Below is a small trained network, with its code and all its weights. Each question gives an input and a class and asks what happens when units are switched off, that is, made to give their printed mean instead of their output.

import numpy as np


def w(rows, s, z=0):
    codes = np.array(rows[::2]) - 128.0
    scale = np.full(codes.shape[1], s)
    scale[-1] = z or s
    return codes * scale


def f(y):
    return np.maximum(y, 0)


def log_softmax(a):
    a = a - a.max(-1, keepdims=True)
    return a - np.log(np.exp(a).sum(-1, keepdims=True))


def net(x, mask):
    res = np.array(x, float).reshape(1, 3) / 4 @ E
    y = f(res @ A[0][:, :-1].T + A[0][:, -1])
    res = res + np.where(mask, y, B[0][:, -1]) @ B[0][:, :-1]
    return log_softmax(res[-1] @ U[:, :-1].T + U[:, -1])


A, B = {}, {}
E = w([
[60,145,111,202,40,139,173],'x0',
[36,105,90,57,150,190,140],'x1',
[85,60,247,137,102,151,104],'x2',
],0.014)
A[0] = w([
[106,101,194,179,104,142,109,86],'neuron 0',
[137,125,121,247,91,101,154,131],'neuron 1',
[111,128,151,152,134,125,133,95],'neuron 2',
[124,139,160,197,105,123,128,119],'neuron 3',
[72,131,104,140,106,155,155,63],'neuron 4',
[104,117,139,50,197,158,109,99],'neuron 5',
[108,122,169,141,84,121,122,74],'neuron 6',
[106,107,108,44,213,182,123,128],'neuron 7',
[197,142,171,134,181,82,78,215],'neuron 8',
[82,132,107,121,97,162,166,73],'neuron 9',
[141,199,93,191,87,109,176,157],'neuron 10',
[99,123,121,128,130,154,179,85],'neuron 11',
[139,85,174,134,64,145,123,98],'neuron 12',
[52,139,98,141,130,195,163,47],'neuron 13',
[115,26,224,137,105,148,120,131],'neuron 14',
[107,88,211,133,119,144,113,132],'neuron 15',
[101,86,156,88,139,169,132,78],'neuron 16',
[142,174,35,99,170,109,150,254],'neuron 17',
],0.013,0.0057)
B[0] = w([
[131,139,135,152,77,99,63,190],'neuron 0',
[48,184,128,126,189,62,138,221],'neuron 1',
[126,136,133,148,108,124,91,143],'neuron 2',
[99,172,133,146,86,106,101,181],'neuron 3',
[180,109,159,138,87,186,167,170],'neuron 4',
[81,121,118,90,177,101,76,191],'neuron 5',
[136,143,129,133,98,111,57,164],'neuron 6',
[82,128,67,168,121,43,62,209],'neuron 7',
[240,102,164,146,66,241,196,226],'neuron 8',
[181,99,125,145,66,165,178,170],'neuron 9',
[100,179,132,58,215,129,183,230],'neuron 10',
[172,128,153,140,149,157,137,154],'neuron 11',
[126,129,134,161,81,114,65,178],'neuron 12',
[188,103,140,144,78,192,147,184],'neuron 13',
[123,90,174,97,116,127,32,227],'neuron 14',
[110,89,162,83,114,134,50,199],'neuron 15',
[124,97,133,97,159,148,105,169],'neuron 16',
[135,173,42,248,84,108,115,252],'neuron 17',
],0.011,0.018)
U = w([
[255,113,78,176,110,209,255,252],'0',
[77,144,108,177,97,17,89,134],'1',
[215,63,223,102,85,233,139,84],'2',
[47,57,145,44,224,101,99,33],'3',
[58,188,117,114,224,84,229,131],'4',
],0.0095,0.0028)

Each question gives the input, the list of numbers given to net, and the class t.
The units are the neurons (one row each of A and B). Each row of codes is followed by its name. A weight is (code - 128) times the scale printed after its matrix; where a second scale follows, it is the last column's (A, B and U).
mask holds one flag per neuron, in row order. A switched-off neuron (its flag False) gives its mean, the last column of its row in B, instead of its output. The means were averaged over made-up inputs and are rounded, as every weight is.
A unit's drop is (log p(t) with every unit on - log p(t) with that unit switched off) / (log p(t) with every unit on - log p(t) with every unit switched off).
The circuit of an input: a set's keep is (log p(t) with only the set's units on - log p(t) with every unit switched off) / (log p(t) with every unit on - log p(t) with every unit switched off). Starting from the 12 units with the biggest drops (on a tie, the unit counted first), units are removed one at a time, each time the one whose removal leaves the highest keep (on an exact tie, the one counted first), for as long as the keep stays at least 0.8.
units of the circuit, in order: the units of the circuit, biggest drop first
most important unit: the unit with the biggest drop
k most important neurons: the k neurons with the biggest drops, biggest first
drop when u is switched off: that unit's drop, to one decimal
input [-1,1,5], class 3: units of the circuit, in order	(neuron 8; neuron 17)
input [-8,-7,1], class 2: most important unit	neuron 17
input [0,-7,8], class 2: 4 most important neurons	(neuron 8; neuron 17; neuron 7; neuron 14)
input [1,-2,-6], class 4: 2 most important neurons	(neuron 10; neuron 8)
input [0,6,5], class 3: 3 most important neurons	(neuron 8; neuron 7; neuron 5)
input [0,7,7], class 3: 3 most important neurons	(neuron 8; neuron 5; neuron 7)
input [-1,4,1], class 3: 2 most important neurons	(neuron 17; neuron 8)
input [5,1,5], class 2: 4 most important neurons	(neuron 17; neuron 7; neuron 4; neuron 13)
input [-1,6,1], class 3: 4 most important neurons	(neuron 17; neuron 5; neuron 16; neuron 8)
input [-6,7,-2], class 1: 2 most important neurons	(neuron 7; neuron 17)
input [4,0,-5], class 4: 3 most important neurons	(neuron 8; neuron 10; neuron 1)
input [1,8,2], class 2: 2 most important neurons	(neuron 13; neuron 1)
input [-3,0,4], class 2: 3 most important neurons	(neuron 1; neuron 10; neuron 8)
input [-3,-8,-2], class 0: units of the circuit, in order	(neuron 8)
input [8,0,-6], class 4: drop when neuron 8 is switched off	0.6
input [-3,0,0], class 0: drop when neuron 14 is switched off	0.3
input [-7,0,-7], class 0: drop when neuron 0 is switched off	0.1
